[  5.1 -15.2  14.2  17.6   8.7   1.9   6.4   9.6   9.0 -26.8 -20.2   1.4
 -41.6  -5.6 -13.7  13.3 -45.9 -10.0  -8.5  -3.4   3.8 -16.2  -4.9 -17.1
   1.5  31.6   9.6  -7.6 -28.5  14.5 -10.6   0.7 -16.2  10.7   4.2   9.0
   3.0  15.4  25.1   3.2 -50.5   1.9   7.2 -14.5 -21.6   1.4 -22.5 -13.0
  -0.8   6.7   6.5  13.2 -15.1 -19.0 -13.1  10.8  33.6   6.1   3.0 -18.4
   9.9 -32.1  -8.1 -19.2  -5.4  13.2   2.2] | <5> > (36)
[ 12.0 -13.2  -4.1   7.9  -0.4  -4.4 -12.1 -11.6  -0.4   1.4   8.7   0.4
  -1.0  17.2  13.3 -27.9  12.1  -2.2   9.1  -1.9  -6.4   7.5  -3.9  22.6
   6.3 -26.3 -11.0  11.8  17.0  -5.0  16.7  12.5   6.6   7.9   5.5   7.5
   8.8 -11.3 -14.9  -1.9  19.3   4.4  -8.8  10.0  -9.5  -0.9 -17.8   1.7
  -1.1 -12.4  -1.6  -1.1  -5.3   2.8   8.1  -0.8  14.9  -4.7   0.2   0.8
  14.7   9.6   6.4   2.6  -5.3 -10.3 -13.1] | <6> > (41)
[  4.9 -14.1 -14.9  23.3  -1.6  -4.7   5.0  -3.5   0.2  -0.9   7.1  -2.0
  -1.7  20.2   5.5 -26.7  10.6  13.8  -7.9 -20.2 -22.0   4.1   4.1  53.8
 -16.3 -47.8  -1.6  -0.8  21.2  -9.8  -5.4   9.1  21.4   8.3  -0.7  14.6
  -2.3 -25.1  -3.0 -15.1  35.6  16.9 -17.4   0.2  10.2  -5.8  -5.1  -2.2
   1.4   7.9 -12.0  -0.2   6.6  -5.5  -5.1  -3.6 -10.9  -8.2   7.3  23.4
   0.1  18.3   7.7  -1.0 -17.7   4.0 -20.3] | <6> > (41)
[ 29.9  -7.1  -5.5  14.1  -1.3   6.8  13.2   6.8   6.7 -16.5 -15.0  -1.1
 -27.6 -13.1 -13.5  17.2 -34.9  -5.1 -13.0  -0.8   4.9  -6.2  -3.8  -7.6
   8.4  22.2  13.3 -11.5 -10.6  14.3  -2.6  -2.2  -8.3  -7.6 -16.1   5.9
  -6.7   8.7  37.6   0.8 -37.9  10.7   1.1  -7.2 -17.1  30.6  -5.5  -9.2
 -12.0  -3.5  11.5  11.5  -6.1 -14.1  -5.8  19.5   6.6   0.7   4.7  -2.0
   3.9 -19.6   2.4  -9.6   4.0  15.4   3.7] | <5> > (36)
[ 18.1 -23.8  -3.1  19.2  12.9  -7.4  -2.9  -5.0  -7.2   1.5  -3.5  -4.1
 -16.4  25.8   2.1 -41.3 -12.4  10.3   7.6 -16.5  -9.3   8.1  14.0  42.0
   5.1 -36.4 -15.5  18.9  27.1  -6.0   0.9   4.8  -9.1  14.4   3.6  13.6
  -1.4 -20.5 -15.0 -11.7  24.4   0.8 -12.6   2.2   1.2  -3.5 -35.7   0.9
   5.8   8.1  -7.0  -6.0 -12.1 -10.6  13.8  -2.5  28.6 -11.4  -1.6  24.5
  -7.9   4.9   3.3   1.0  -7.1   1.5 -16.1] | <6> > (35)
[  6.3 -23.2  -8.7   3.5   5.4  -3.3 -14.1  13.3  -2.3  -0.7   8.0   3.4
 -11.0  23.6   7.5 -18.1  12.6 -11.6  17.2   7.7  -4.7   7.8   6.0   8.9
   9.7 -14.0 -10.9   3.2  21.7  -2.1   4.5   8.1 -10.9  10.6   0.2   6.6
  11.6  -3.8 -27.9  -3.9   3.6  -3.2  -2.6  -9.9  15.0  -5.6 -38.1  -5.7
  -3.2  -5.8  -5.4  -6.9 -20.2   1.1  11.4 -10.1  42.1 -10.3  -1.1 -14.8
 -11.3  -8.5  10.6  -1.0  -6.6 -15.1 -25.7] | <6> > (35)
[-13.1  -2.6 -28.8  35.0   3.1  10.3  37.3   0.6   8.2  -8.8 -44.8  -2.7
 -21.0  -3.5 -14.4   6.9 -66.7  19.8 -38.6 -39.9  19.2  -8.3  15.8  48.7
 -15.8  -6.6  22.5 -25.6 -15.6   3.7  -9.2  -1.7  39.6  13.2   1.2   8.8
 -30.3  -7.3  55.6 -11.3  -3.4   9.5  -7.4  -9.1 -20.2   2.7  25.8  -3.3
   7.1  34.0   2.7   8.4  23.2 -31.0   3.0  10.6 -19.4  -1.5  -3.4  47.1
   8.6  -9.4  -5.4  -6.0  -9.7  35.1  18.6] | <5> > (37)
[  2.9 -10.9   1.6   5.2   6.9   4.8   1.0  11.5   0.8 -22.1  -4.4  -0.6
 -29.8   0.7 -21.6   0.2 -34.2 -12.5  -8.0  14.7   4.5  -2.8  -1.7  -8.7
   3.8  14.2   1.9  -8.4 -19.2   8.2 -10.6   4.7   7.3   0.8  -1.1  14.4
  -6.3   2.9  18.3   0.1 -34.9   2.5   3.5  -7.7   3.9   9.2 -18.2 -13.2
  -0.6  -4.4   5.7  16.9 -12.8 -11.0  -7.7   3.3  29.2  -0.3  -0.1  -9.2
   0.1 -13.4   9.8 -10.3   3.2  13.2  -4.5] | <5> > (37)
[  8.4 -24.6 -25.6   3.8   2.0  -8.3   0.1  -1.5 -14.8   9.8  26.6   2.2
   0.0  18.6  12.9 -32.3  30.3   8.0   7.3  -7.5  10.8   8.0  17.0  41.2
   2.5 -38.0  -7.3  10.7  31.8  -8.9   6.6  16.2  16.4   0.5  -8.4   8.7
  -0.2 -15.4 -12.9 -10.3  25.6   2.0 -16.3   6.2  22.2  -4.6 -26.9  -2.8
  -1.0 -17.1  -1.3  -4.2  -6.7 -13.2   4.2  -2.5   0.6 -15.3  -3.0   6.7
  -6.2   9.8   5.6  10.7  -8.1   0.0 -23.2] | <6> > (41)
[  5.1   1.3   6.3  22.2 -14.5   5.8  14.5  13.8  10.6 -15.9 -22.3  13.4
 -39.4 -20.9 -25.1  13.9 -52.1 -18.8 -15.0 -19.6   9.7 -13.5  10.8 -26.7
   6.1  24.9  11.2 -25.5 -23.0  10.1  -3.9  -4.5 -14.3  -0.7   7.5   5.5
 -21.7  16.2  25.8   1.6 -31.2   9.2   6.1  -4.7 -23.5  11.6  -1.0 -14.9
   4.9  10.0  12.8  24.5  11.1 -19.9  -7.8  12.6  -1.9   8.2   2.4  -8.0
   7.1 -22.3   0.9 -13.4  -0.1  24.6  13.6] | <5> > (36)
[ 17.9 -24.6 -20.5  30.8   1.3 -18.5   2.7 -12.3   1.4 -10.7  -2.2  -2.0
 -18.8  33.4   1.7 -35.2 -17.8  20.0 -25.8 -32.0   9.2   4.2  14.6  66.7
  -6.4 -55.0  -2.5   3.6  20.7  -7.5 -13.8   3.3  43.7   6.8   7.4   8.1
   0.6 -36.4  -3.0 -15.2  37.5  38.1 -29.3  -9.8  -6.6  -9.6 -12.2  -1.8
   1.2  16.3 -18.1   2.4   5.8 -19.4   1.4   5.8   5.7 -12.8   7.8  23.2
  -6.3  13.6  -2.6  10.1 -32.8   9.7 -11.3] | <6> > (35)
[  4.5 -17.2 -13.0   7.0   6.0  -4.9  -7.6  -6.4  -2.8  18.0   9.5   0.3
  -4.6   5.3   6.9 -32.5  15.2   3.5  13.2  -7.7 -11.0  12.0  -0.2  32.2
   3.1 -20.0 -12.9   0.5  26.9  -6.9 -14.8  -5.1   6.6  13.0   9.3   1.3
   1.6 -14.9 -15.7 -17.4  20.8  -1.4   0.8   5.1  -4.7  -3.3 -22.3  -6.7
  -0.6 -15.8   5.0  -6.3  -6.8   2.0  -0.8 -10.4  -3.6  -2.6   4.0   2.7
  -5.2  10.0  -0.6   4.0   5.1  -0.4  -7.6] | <6> > (41)
[  1.7  -8.1 -10.8  28.7   2.3   5.6  21.0   7.9  17.1 -17.9 -27.4   0.0
 -26.2   1.4 -18.7   9.3 -60.6  13.6 -32.2 -28.5  17.7  -8.2   3.2  40.6
  -8.6  -5.7  12.1 -16.4 -20.5   7.6 -13.1  -5.5  21.4  18.8   5.9  23.1
 -23.7  -0.3  33.8  -9.2 -13.1  17.8  -3.6  -7.4  -6.3 -17.3   8.5  -2.6
   6.6  25.3   0.9   8.2  12.6 -26.3  -0.3  15.4  -3.9   0.7  62.1  22.1
  13.0 -24.0  13.7 -13.6  -9.8  36.6  13.7] | <5> > (37)
[  9.7 -40.1 -16.7  22.3   6.2 -14.5   6.6  -2.4  -5.7 -10.7  12.8  -1.4
 -12.0  37.1  14.9 -14.6   8.2  20.4   2.6 -23.4  14.5   5.5   3.4  47.4
  -3.5 -29.7  -7.1  19.6  27.3  -2.7   3.1   8.5  26.4  11.0 -10.2  20.0
  -0.4 -12.8 -34.9  -4.7  13.1   9.1  -9.7 -11.4  11.8  -4.5 -24.9   7.4
  -3.6  22.5 -21.7 -13.1 -21.4   2.8   1.5  -0.7  47.4  -6.3  -6.2   1.4
   4.4  -5.7  14.4 -11.0 -17.8   1.2 -20.0] | <6> > (35)
[ -0.8  -9.9  -9.7   2.9   1.5   3.4  19.1   7.8   5.2 -19.2 -15.8   3.2
 -35.3 -10.1 -20.8  13.7 -21.7  -5.2  -5.9  -4.7   3.5 -11.7  -9.1  -8.0
  -1.9  35.6  15.4 -15.6 -18.9  17.8  -7.9  -0.3 -13.8   1.3  -8.5   5.6
 -28.9  23.4  29.8  -0.1 -50.4 -13.1   2.1  -6.5 -18.6  -0.3 -16.2   4.9
  -5.6  -2.8  17.8   9.3  -8.7 -12.9  -8.7   7.3  13.8  13.6   0.4 -13.3
   8.3 -23.6   6.2 -14.3   8.1  23.9  -5.6] | <5> > (36)
[ 11.8 -28.4 -17.2  27.0   3.7 -19.4  -1.3 -12.5   2.0  -9.8   4.4  -5.9
 -21.5  27.8   0.2 -28.7  -6.1  11.3  -6.9 -20.9   2.8   4.2   0.3  57.0
  -4.0 -40.1 -11.0   4.8  28.0 -14.5   0.1   6.4  27.9   6.9   5.8  15.0
   0.6 -22.4 -10.9   3.5  27.2  20.4  -9.6  -8.5   6.4  -6.5 -29.6   2.7
  16.4  30.2  -9.0   2.2  11.8 -10.7  -5.8   0.5  11.5 -19.2  -2.7  15.6
 -24.3   5.0 -22.1  -1.0 -18.3  26.5  -5.7] | <6> > (35)
[ -5.7  -2.6  12.4  -2.3   0.1   6.7  11.5   3.3  13.8 -21.1 -12.6  10.9
 -24.6  -3.6 -19.0  19.9 -41.9  -8.9 -19.1  -5.2   6.5   4.4  -0.5 -18.0
   8.3  21.0   6.9  -8.3 -22.7   5.4  -5.4  -6.5   5.3   0.5  -1.7   4.9
  -7.0  18.3  25.0  15.7 -28.6  -6.0  10.5  -7.0  13.5   4.3  -1.6  -4.9
  -5.1  14.0   1.9  15.8  -1.7  -9.5  -5.0   4.7  15.7   1.3   6.8  -7.6
  10.4 -15.3  -3.0 -10.6  11.9  16.1  12.0] | <5> > (37)
